Below is a small trained network, with its code and all its weights. Each question gives an input and a target symbol and asks what happens when units are switched off, that is, made to give their printed mean instead of their output.

import numpy as np


def w(rows, s, z=0):
    codes = np.array(rows[::2]) - 128.0
    scale = np.full(codes.shape[1], s)
    scale[-1] = z or s
    return codes * scale


def norm(h):
    return h / np.sqrt((h * h).mean(-1, keepdims=True) + 1e-5)


def f(y):
    return y / 2 * (1 + np.tanh(0.7978845608 * (y + 0.044715 * y**3)))


def softmax(a):
    e = np.exp(a - a.max(-1, keepdims=True))
    return e / e.sum(-1, keepdims=True)


def log_softmax(a):
    a = a - a.max(-1, keepdims=True)
    return a - np.log(np.exp(a).sum(-1, keepdims=True))


def net(x, mask):
    ids = ['ΓΔΠΦΨαβεζηθλξω'.index(c) for c in x.split()]
    T = len(ids)
    res = E[ids] + P[:T]
    r = norm(res)
    for j in range(2):
        rows = slice(4 * j, 4 * j + 4)
        q, k, v = (r @ M[0][rows].T for M in (Q, K, V))
        z = softmax(np.where(np.tri(T) > 0, q @ k.T / 4**0.5, -1e9)) @ v
        o = O[0][rows]
        res = res + np.where(mask[j], z, o[:, -1]) @ o[:, :-1]
    y = f(norm(res) @ A[0][:, :-1].T + A[0][:, -1])
    res = res + np.where(mask[2:26], y, B[0][:, -1]) @ B[0][:, :-1]
    return log_softmax(norm(res)[-1] @ U[:, :-1].T + U[:, -1])


Q, K, V, O, A, B = {}, {}, {}, {}, {}, {}
E = w([
[111,190,232,60,47,135,105,39,148],'Γ',
[165,114,83,29,85,73,167,84,55],'Δ',
[138,166,182,173,111,108,52,192,233],'Π',
[187,145,167,190,156,159,100,41,232],'Φ',
[73,66,212,90,92,52,113,134,56],'Ψ',
[93,125,124,145,166,185,145,212,145],'α',
[212,212,73,107,96,120,114,143,222],'β',
[128,58,178,108,141,104,149,6,65],'ε',
[76,107,131,157,159,134,144,224,96],'ζ',
[102,104,109,198,178,146,145,191,81],'η',
[217,131,83,124,147,149,168,2,133],'θ',
[125,158,129,55,55,57,110,218,119],'λ',
[100,82,247,201,138,95,66,109,160],'ξ',
[121,123,99,194,180,193,150,180,130],'ω',
],0.0061)
P = w([
[74,234,178,117,83,215,120,96,78],'0',
[94,213,182,123,88,162,195,109,115],'1',
[62,218,141,103,162,114,141,106,113],'2',
[163,171,183,88,162,144,138,146,103],'3',
[144,89,115,126,58,164,87,127,113],'4',
[87,99,108,144,85,94,187,137,177],'5',
[102,95,81,93,172,71,65,119,153],'6',
[212,71,132,114,179,96,97,168,114],'7',
[204,24,83,175,103,85,99,164,128],'8',
[196,57,81,199,169,4,130,163,124],'9',
],0.0049)
Q[0] = w([
[145,128,28,73,136,133,163,152,91],'H0',
[137,135,198,73,69,64,131,92,82],'H0',
[85,46,107,167,191,152,168,149,72],'H0',
[102,127,125,133,138,124,93,251,120],'H0',
[155,152,196,160,162,119,161,125,144],'H1',
[121,172,120,89,202,101,147,138,104],'H1',
[158,150,159,106,147,183,81,156,63],'H1',
[77,124,165,129,180,143,87,99,120],'H1',
],0.032)
K[0] = w([
[163,134,21,62,122,120,179,166,92],'H0',
[92,148,193,68,62,84,122,92,55],'H0',
[91,8,123,150,191,119,154,140,67],'H0',
[92,119,128,127,118,91,100,255,138],'H0',
[78,140,92,157,95,173,53,117,95],'H1',
[176,102,130,82,153,146,43,113,116],'H1',
[159,92,144,157,42,160,161,132,125],'H1',
[162,155,190,137,152,182,143,162,66],'H1',
],0.029)
V[0] = w([
[134,76,85,135,145,52,141,164,160],'H0',
[106,174,154,105,135,126,138,136,91],'H0',
[86,92,130,61,125,197,127,143,130],'H0',
[218,47,105,178,159,11,103,142,121],'H0',
[87,99,201,1,92,159,124,148,179],'H1',
[173,116,162,165,117,89,154,53,131],'H1',
[99,120,164,162,159,132,91,115,184],'H1',
[142,133,154,245,125,6,118,144,22],'H1',
],0.0063)
O[0] = w([
[170,144,133,144,138,180,128,97,103,78],'H0',
[168,117,96,173,119,163,123,74,167,200],'H0',
[129,150,113,179,177,125,130,118,121,115],'H0',
[80,165,128,122,105,145,142,130,160,48],'H0',
[149,161,62,57,79,100,255,154,152,253],'H1',
[84,132,224,154,205,66,214,101,125,85],'H1',
[154,42,118,52,146,191,145,65,61,8],'H1',
[211,174,141,122,142,91,107,135,15,43],'H1',
],0.0055,0.003)
A[0] = w([
[117,139,139,160,139,118,133,136,123,3],'N0',
[111,136,133,152,134,132,127,135,146,28],'N1',
[145,141,135,118,133,130,119,123,143,128],'N2',
[122,126,142,151,141,146,110,124,123,65],'N3',
[145,146,148,138,130,116,95,102,113,131],'N4',
[136,108,122,114,112,115,111,118,144,140],'N5',
[119,157,151,144,128,137,113,114,118,94],'N6',
[121,144,109,120,135,134,125,115,121,138],'N7',
[116,123,155,138,162,132,138,130,116,34],'N8',
[79,250,215,72,53,203,125,55,111,128],'N9',
[151,120,144,109,144,121,119,103,101,76],'N10',
[157,100,134,123,119,80,124,118,151,126],'N11',
[106,182,161,111,100,170,131,103,117,174],'N12',
[128,111,122,118,131,141,122,134,123,115],'N13',
[122,120,131,127,132,148,110,121,131,47],'N14',
[128,117,141,119,128,107,119,107,148,128],'N15',
[172,86,136,125,120,65,105,109,163,95],'N16',
[105,127,130,121,129,155,140,120,123,95],'N17',
[131,144,143,109,108,110,133,117,127,127],'N18',
[127,133,123,129,119,120,107,132,116,86],'N19',
[126,129,131,114,124,130,119,118,125,68],'N20',
[145,131,122,122,138,128,123,137,107,101],'N21',
[102,113,141,137,144,143,130,127,137,8],'N22',
[129,133,134,125,144,143,153,123,116,112],'N23',
],0.024,0.0052)
B[0] = w([
[137,147,114,115,157,111,107,132,137,126],'N0',
[157,115,138,131,147,118,125,127,121,135],'N1',
[109,112,133,139,119,124,136,129,112,147],'N2',
[100,125,106,140,110,95,141,139,111,134],'N3',
[120,133,161,115,116,138,124,149,165,141],'N4',
[138,127,132,138,138,102,141,115,148,192],'N5',
[121,123,134,136,128,122,139,138,163,125],'N6',
[135,123,149,135,114,127,127,137,131,134],'N7',
[117,150,112,127,100,149,133,101,145,131],'N8',
[44,178,212,164,105,134,78,252,198,226],'N9',
[156,109,102,145,115,110,148,140,157,138],'N10',
[166,101,123,136,96,105,139,83,149,240],'N11',
[83,146,162,156,126,129,98,184,157,157],'N12',
[134,130,129,133,122,128,110,111,132,133],'N13',
[117,115,100,120,127,112,119,134,111,130],'N14',
[141,144,132,133,109,123,124,139,126,163],'N15',
[191,87,106,122,98,78,176,64,139,254],'N16',
[134,119,140,125,145,125,107,135,138,129],'N17',
[117,117,142,144,143,133,118,128,147,195],'N18',
[144,135,132,134,137,139,125,120,140,129],'N19',
[111,136,106,134,139,139,142,149,116,118],'N20',
[131,136,151,141,124,123,137,112,131,130],'N21',
[133,119,140,153,129,154,159,137,117,131],'N22',
[113,117,139,115,122,109,114,128,124,128],'N23',
],0.035,0.0094)
U = w([
[85,153,195,175,78,108,96,199,196,222],'Γ',
[196,75,113,128,72,64,179,46,153,185],'Δ',
[215,208,157,181,97,222,55,83,68,110],'Π',
[114,165,217,97,124,80,197,138,2,85],'Φ',
[176,13,161,197,212,205,167,178,107,53],'Ψ',
[55,230,105,58,149,124,106,36,134,126],'α',
[151,90,28,89,113,222,31,125,193,79],'β',
[88,201,80,233,201,136,220,90,132,2],'ε',
[211,194,83,103,236,59,72,182,122,102],'ζ',
[162,191,50,82,54,183,212,220,96,102],'η',
[40,114,141,125,131,240,172,52,117,156],'θ',
[53,66,114,14,169,109,204,157,139,63],'λ',
[69,81,35,187,115,89,64,148,37,117],'ξ',
[143,57,199,27,121,139,13,106,83,85],'ω',
],0.0066,0.0028)

Each question gives the input, a string of symbols that net reads in full, and the target symbol t.
The units are the heads (4 rows each of Q, K, V and O) and the neurons (one row each of A and B). Each row of codes is followed by its name. A weight is (code - 128) times the scale printed after its matrix; where a second scale follows, it is the last column's (O, A, B and U).
mask holds one flag per unit, heads first, then neurons. A switched-off unit (its flag False) gives its mean, the last column of its rows in O or B, instead of its output. The means were averaged over made-up inputs and are rounded, as every weight is.
A unit's drop is (log p(t) with every unit on - log p(t) with that unit switched off) / (log p(t) with every unit on - log p(t) with every unit switched off).
The circuit of an input: a set's keep is (log p(t) with only the set's units on - log p(t) with every unit switched off) / (log p(t) with every unit on - log p(t) with every unit switched off). Starting from the 12 units with the biggest drops (on a tie, the unit counted first), units are removed one at a time, each time the one whose removal leaves the highest keep (on an exact tie, the one counted first), for as long as the keep stays at least 0.8.
units of the circuit, in order: the units of the circuit, biggest drop first
most important unit: the unit with the biggest drop
k most important neurons: the k neurons with the biggest drops, biggest first
heads that matter: for each layer, one digit per head in row order, 1 if its drop is at least 0.15 and else 0, layers parted by /
input ξ ε Δ α, target Δ: units of the circuit, in order	[N9]
input λ β β, target Δ: units of the circuit, in order	[H0 N9]
input Δ Δ Γ Φ β ξ ξ, target Δ: heads that matter	00
input Π Γ Δ Δ ω β ω η ω, target Ψ: heads that matter	11
input θ θ ζ ξ ζ, target ε: heads that matter	01
input Ψ ζ ξ ζ Δ ζ, target Δ: heads that matter	01
input β θ Δ Δ α, target ε: heads that matter	01
input Δ ω Δ β ζ, target ξ: heads that matter	01
input β Δ η, target Ψ: heads that matter	01
input ω ξ ω λ λ θ ω, target η: heads that matter	01
input Φ β Δ η, target θ: heads that matter	01
input θ λ Δ β α β β ω, target β: 3 most important neurons	[N9 N16 N11]
input β ε Δ ζ λ ζ Π Δ α, target Π: heads that matter	11
input Ψ β Ψ ω ξ ζ, target Φ: most important unit	H1
input Δ Δ Δ β Δ Ψ ε β Φ ω, target α: heads that matter	11
input Δ Γ Δ Ψ Δ α ω Π ζ, target β: heads that matter	11
input Π ε Δ ξ θ Π ω λ λ ω, target ξ: 4 most important neurons	[N9 N16 N3 N11]
input Δ λ Ψ θ Δ λ α, target ε: 4 most important neurons	[N9 N16 N8 N22]
input Δ ζ Γ Φ λ ω, target λ: 2 most important neurons	[N9 N11]
input β Π Δ ω ω λ Δ β β ζ, target ζ: most important unit	H0
input β ζ ζ α Δ ω, target Π: 3 most important neurons	[N16 N9 N11]
input η β Δ β ω, target Ψ: 4 most important neurons	[N9 N16 N11 N22]
input ζ Π α θ η ω ω, target ε: 3 most important neurons	[N9 N16 N8]
